Below is a small trained network, with its code and all its weights. Each question gives an input and a class and asks what happens when units are switched off, that is, made to give their printed mean instead of their output.

import numpy as np


def w(rows, s, z=0):
    codes = np.array(rows[::2]) - 128.0
    scale = np.full(codes.shape[1], s)
    scale[-1] = z or s
    return codes * scale


def norm(h):
    return h / np.sqrt((h * h).mean(-1, keepdims=True) + 1e-5)


def f(y):
    return y / 2 * (1 + np.tanh(0.7978845608 * (y + 0.044715 * y**3)))


def log_softmax(a):
    a = a - a.max(-1, keepdims=True)
    return a - np.log(np.exp(a).sum(-1, keepdims=True))


def net(x, mask):
    res = np.array(x, float).reshape(1, 7) / 4 @ E
    u = 0
    for l in range(2):
        y = f(norm(res) @ A[l][:, :-1].T + A[l][:, -1])
        res = res + np.where(mask[u : u + 3], y, B[l][:, -1]) @ B[l][:, :-1]
        u += 3
    return log_softmax(norm(res)[-1] @ U[:, :-1].T + U[:, -1])


A, B = {}, {}
E = w([
[106,147,100],'x0',
[132,121,138],'x1',
[100,186,193],'x2',
[132,124,134],'x3',
[146,115,151],'x4',
[204,41,108],'x5',
[208,254,62],'x6',
],0.0074)
A[0] = w([
[47,152,89,253],'L0N0',
[218,109,254,154],'L0N1',
[203,197,158,168],'L0N2',
],0.0096,0.0035)
B[0] = w([
[111,58,231,254],'L0N0',
[29,179,2,244],'L0N1',
[94,175,200,247],'L0N2',
],0.0065,0.0034)
A[1] = w([
[166,65,86,165],'L1N0',
[247,169,83,8],'L1N1',
[58,80,254,150],'L1N2',
],0.0094,0.0014)
B[1] = w([
[162,114,179,157],'L1N0',
[8,110,110,176],'L1N1',
[142,147,78,253],'L1N2',
],0.015,0.0061)
U = w([
[77,54,35,31],'0',
[63,176,136,94],'1',
[214,128,251,254],'2',
],0.012,0.0053)

Each question gives the input, the list of numbers given to net, and the class t.
The units are the neurons (one row each of A and B). Each row of codes is followed by its name. A weight is (code - 128) times the scale printed after its matrix; where a second scale follows, it is the last column's (A, B and U).
mask holds one flag per neuron, layer by layer. A switched-off neuron (its flag False) gives its mean, the last column of its row in B, instead of its output. The means were averaged over made-up inputs and are rounded, as every weight is.
A unit's drop is (log p(t) with every unit on - log p(t) with that unit switched off) / (log p(t) with every unit on - log p(t) with every unit switched off).
The circuit of an input: a set's keep is (log p(t) with only the set's units on - log p(t) with every unit switched off) / (log p(t) with every unit on - log p(t) with every unit switched off). Starting from all 6 units, units are removed one at a time, each time the one whose removal leaves the highest keep (on an exact tie, the one counted first), for as long as the keep stays at least 0.8.
circuit, biggest first: the units of the circuit, biggest drop first
unit that matters most: the unit with the biggest drop
top k neurons: the k neurons with the biggest drops, biggest first
top k neurons in layer l: the k neurons of layer l with the biggest drops, biggest first
drop when u is switched off: that unit's drop, to one decimal
input [7,2,0,3,-3,8,-1], class 2: top 2 neurons in layer 1 -> L1N0, L1N2
input [-5,-6,8,1,1,5,2], class 1: unit that matters most -> L0N1
input [-4,-3,3,-3,-5,-3,2], class 2: circuit, biggest first -> L1N1, L0N1
input [7,4,-1,-1,5,5,-5], class 2: circuit, biggest first -> L1N0, L1N1
input [6,4,5,-5,-8,-5,5], class 2: top 2 neurons -> L1N1, L0N1
input [-5,7,-3,-5,-6,1,-2], class 2: circuit, biggest first -> L1N0, L1N1
input [4,1,8,4,-7,3,-4], class 0: circuit, biggest first -> L1N2, L0N2
input [8,6,-8,-6,-1,5,-5], class 2: circuit, biggest first -> L1N0, L1N1, L0N1
input [-2,3,6,4,-4,6,2], class 1: circuit, biggest first -> L0N2, L0N1
input [-1,-4,4,-8,-5,8,1], class 1: top 2 neurons -> L1N1, L0N0
input [5,7,5,7,-2,7,1], class 1: top 2 neurons -> L0N2, L1N2
input [1,-8,-4,-5,1,2,0], class 2: top 3 neurons -> L1N0, L0N1, L1N2
input [0,6,6,-7,6,7,-7], class 0: circuit, biggest first -> L0N1, L1N2
input [-5,0,8,-2,7,6,-3], class 0: circuit, biggest first -> L0N1
input [-3,8,-8,8,0,4,0], class 2: top 2 neurons -> L1N0, L1N2
input [1,7,3,5,5,5,8], class 1: top 2 neurons -> L1N1, L0N2
input [3,7,-4,-7,2,4,-1], class 2: top 2 neurons -> L1N0, L1N2
input [-8,-1,8,0,-6,6,-2], class 0: top 2 neurons -> L0N1, L0N2
input [-2,0,2,-8,6,6,1], class 1: top 2 neurons in layer 0 -> L0N0, L0N2
input [-7,-4,-6,7,1,4,0], class 2: circuit, biggest first -> L1N0
input [-4,2,6,0,-2,5,3], class 1: top 2 neurons -> L0N1, L0N2
input [-8,7,4,8,-7,2,-6], class 0: top 2 neurons in layer 1 -> L1N2, L1N1
input [-2,-5,-8,-6,-2,8,-8], class 2: drop when L1N2 is switched off -> 0.1
input [-3,-3,4,5,-1,7,6], class 1: drop when L1N0 is switched off -> 0.0
input [5,-3,0,7,2,5,-3], class 2: drop when L1N2 is switched off -> 0.1
input [1,-3,5,3,8,4,-7], class 0: drop when L0N1 is switched off -> 0.2
input [-6,-4,8,4,4,8,2], class 1: circuit, biggest first -> L0N1
